Below is a small trained network, with its code and all its weights. Each question gives an input and a target symbol and asks what happens when units are switched off, that is, made to give their printed mean instead of their output.

import numpy as np


def w(rows, s, z=0):
    codes = np.array(rows[::2]) - 128.0
    scale = np.full(codes.shape[1], s)
    scale[-1] = z or s
    return codes * scale


def f(y):
    return np.maximum(y, 0)


def softmax(a):
    e = np.exp(a - a.max(-1, keepdims=True))
    return e / e.sum(-1, keepdims=True)


def log_softmax(a):
    a = a - a.max(-1, keepdims=True)
    return a - np.log(np.exp(a).sum(-1, keepdims=True))


def net(x, mask):
    ids = ['αβγδεηθμστφψω'.index(c) for c in x.split()]
    T = len(ids)
    res = E[ids] + P[:T]
    r = res
    for j in range(3):
        rows = slice(3 * j, 3 * j + 3)
        q, k, v = (r @ M[0][rows].T for M in (Q, K, V))
        z = softmax(np.where(np.tri(T) > 0, q @ k.T / 3**0.5, -1e9)) @ v
        o = O[0][rows]
        res = res + np.where(mask[j], z, o[:, -1]) @ o[:, :-1]
    y = f(res @ A[0][:, :-1].T + A[0][:, -1])
    res = res + np.where(mask[3:27], y, B[0][:, -1]) @ B[0][:, :-1]
    return log_softmax(res[-1] @ U[:, :-1].T + U[:, -1])


Q, K, V, O, A, B = {}, {}, {}, {}, {}, {}
E = w([
[157,136,145],'α',
[78,191,154],'β',
[122,162,6],'γ',
[152,105,141],'δ',
[136,119,152],'ε',
[135,125,151],'η',
[176,216,141],'θ',
[91,110,149],'μ',
[98,112,151],'σ',
[87,98,150],'τ',
[123,93,160],'φ',
[150,128,142],'ψ',
[94,65,155],'ω',
],0.022)
P = w([
[255,116,249],'0',
[189,150,212],'1',
[159,166,184],'2',
[140,172,162],'3',
[131,186,149],'4',
[124,189,138],'5',
],0.0072)
Q[0] = w([
[109,208,195],'H1',
[218,128,157],'H1',
[106,7,115],'H1',
[90,74,114],'H2',
[174,85,118],'H2',
[155,98,58],'H2',
[140,150,86],'H3',
[124,98,133],'H3',
[68,113,113],'H3',
],0.013)
K[0] = w([
[91,181,74],'H1',
[175,134,156],'H1',
[73,107,248],'H1',
[112,136,190],'H2',
[124,107,146],'H2',
[109,121,176],'H2',
[154,143,144],'H3',
[145,105,124],'H3',
[98,113,48],'H3',
],0.015)
V[0] = w([
[108,50,83],'H1',
[136,67,83],'H1',
[68,135,127],'H1',
[81,173,50],'H2',
[186,130,160],'H2',
[134,136,115],'H2',
[107,19,172],'H3',
[244,61,2],'H3',
[122,128,194],'H3',
],0.0092)
O[0] = w([
[88,198,35,31],'H1',
[131,141,5,50],'H1',
[90,179,189,121],'H1',
[28,220,90,71],'H2',
[114,97,160,176],'H2',
[143,167,164,123],'H2',
[253,1,168,111],'H3',
[28,102,155,2],'H3',
[205,156,135,187],'H3',
],0.0073,0.0097)
A[0] = w([
[76,107,87,71],'N1',
[84,149,238,99],'N2',
[83,117,72,100],'N3',
[68,144,67,152],'N4',
[54,173,161,113],'N5',
[9,99,156,149],'N6',
[46,63,124,135],'N7',
[100,44,198,133],'N8',
[177,84,72,161],'N9',
[186,85,163,133],'N10',
[52,84,188,121],'N11',
[204,117,114,166],'N12',
[147,23,145,176],'N13',
[41,93,72,18],'N14',
[81,139,82,131],'N15',
[165,150,107,63],'N16',
[68,56,130,71],'N17',
[198,164,86,77],'N18',
[184,97,152,17],'N19',
[155,86,179,16],'N20',
[166,156,145,171],'N21',
[20,82,57,2],'N22',
[112,68,177,84],'N23',
[78,214,97,52],'N24',
],0.013,0.0097)
B[0] = w([
[78,111,174,130],'N1',
[102,101,112,221],'N2',
[74,106,145,134],'N3',
[119,73,118,141],'N4',
[95,151,96,148],'N5',
[218,119,63,134],'N6',
[186,198,92,131],'N7',
[203,120,135,209],'N8',
[68,104,125,163],'N9',
[130,77,151,249],'N10',
[252,33,142,142],'N11',
[96,96,132,215],'N12',
[28,200,177,220],'N13',
[119,125,180,130],'N14',
[101,64,123,137],'N15',
[143,113,137,131],'N16',
[166,241,166,130],'N17',
[183,93,157,144],'N18',
[204,147,75,183],'N19',
[204,140,63,186],'N20',
[76,114,118,213],'N21',
[126,120,180,131],'N22',
[120,186,101,171],'N23',
[186,138,136,144],'N24',
],0.011,0.02)
U = w([
[24,107,213,204],'α',
[76,38,95,60],'β',
[172,127,109,44],'γ',
[140,118,101,85],'δ',
[151,113,100,73],'ε',
[172,67,218,149],'η',
[90,159,74,177],'θ',
[157,253,151,116],'μ',
[80,225,163,155],'σ',
[125,140,136,95],'τ',
[129,174,142,106],'φ',
[17,196,178,164],'ψ',
[198,200,168,12],'ω',
],0.012,0.011)

Each question gives the input, a string of symbols that net reads in full, and the target symbol t.
The units are the heads (3 rows each of Q, K, V and O) and the neurons (one row each of A and B). Each row of codes is followed by its name. A weight is (code - 128) times the scale printed after its matrix; where a second scale follows, it is the last column's (O, A, B and U).
mask holds one flag per unit, heads first, then neurons. A switched-off unit (its flag False) gives its mean, the last column of its rows in O or B, instead of its output. The means were averaged over made-up inputs and are rounded, as every weight is.
A unit's drop is (log p(t) with every unit on - log p(t) with that unit switched off) / (log p(t) with every unit on - log p(t) with every unit switched off).
The circuit of an input: a set's keep is (log p(t) with only the set's units on - log p(t) with every unit switched off) / (log p(t) with every unit on - log p(t) with every unit switched off). Starting from the 12 units with the biggest drops (on a tie, the unit counted first), units are removed one at a time, each time the one whose removal leaves the highest keep (on an exact tie, the one counted first), for as long as the keep stays at least 0.8.
circuit, biggest first: the units of the circuit, biggest drop first
unit that matters most: the unit with the biggest drop
heads that matter: for each layer, one digit per head in row order, 1 if its drop is at least 0.15 and else 0, layers parted by /
drop of u: that unit's drop, to one decimal
input γ β τ, target γ: heads that matter : 011
input φ ω γ δ τ, target γ: circuit, biggest first : H3; N6; N7
input γ δ σ γ, target α: circuit, biggest first : H3
input ω φ β δ ω θ, target η: heads that matter : 100
input ω β θ τ β ω, target α: circuit, biggest first : H1; N19
input β γ θ ω, target ω: circuit, biggest first : H3; N7; N17; N6
input β θ β β γ β, target θ: circuit, biggest first : N6; N13; N5; H2
input β σ σ μ β β, target ψ: circuit, biggest first : H2; N8
input ω β ε θ δ θ, target α: heads that matter : 111
input θ θ τ β, target η: heads that matter : 110
input ω ψ θ ω θ θ, target ψ: heads that matter : 111
input α ω θ β, target η: heads that matter : 100
input β β γ θ, target μ: heads that matter : 010
input θ σ η τ ε θ, target α: heads that matter : 101
input β α β β, target ψ: unit that matters most : H3
input β ψ δ β η δ, target α: drop of N24 : 0.1
input ψ μ θ θ θ, target ψ: drop of H3 : 2.5
input β β φ γ β θ, target μ: drop of N22 : 0.0
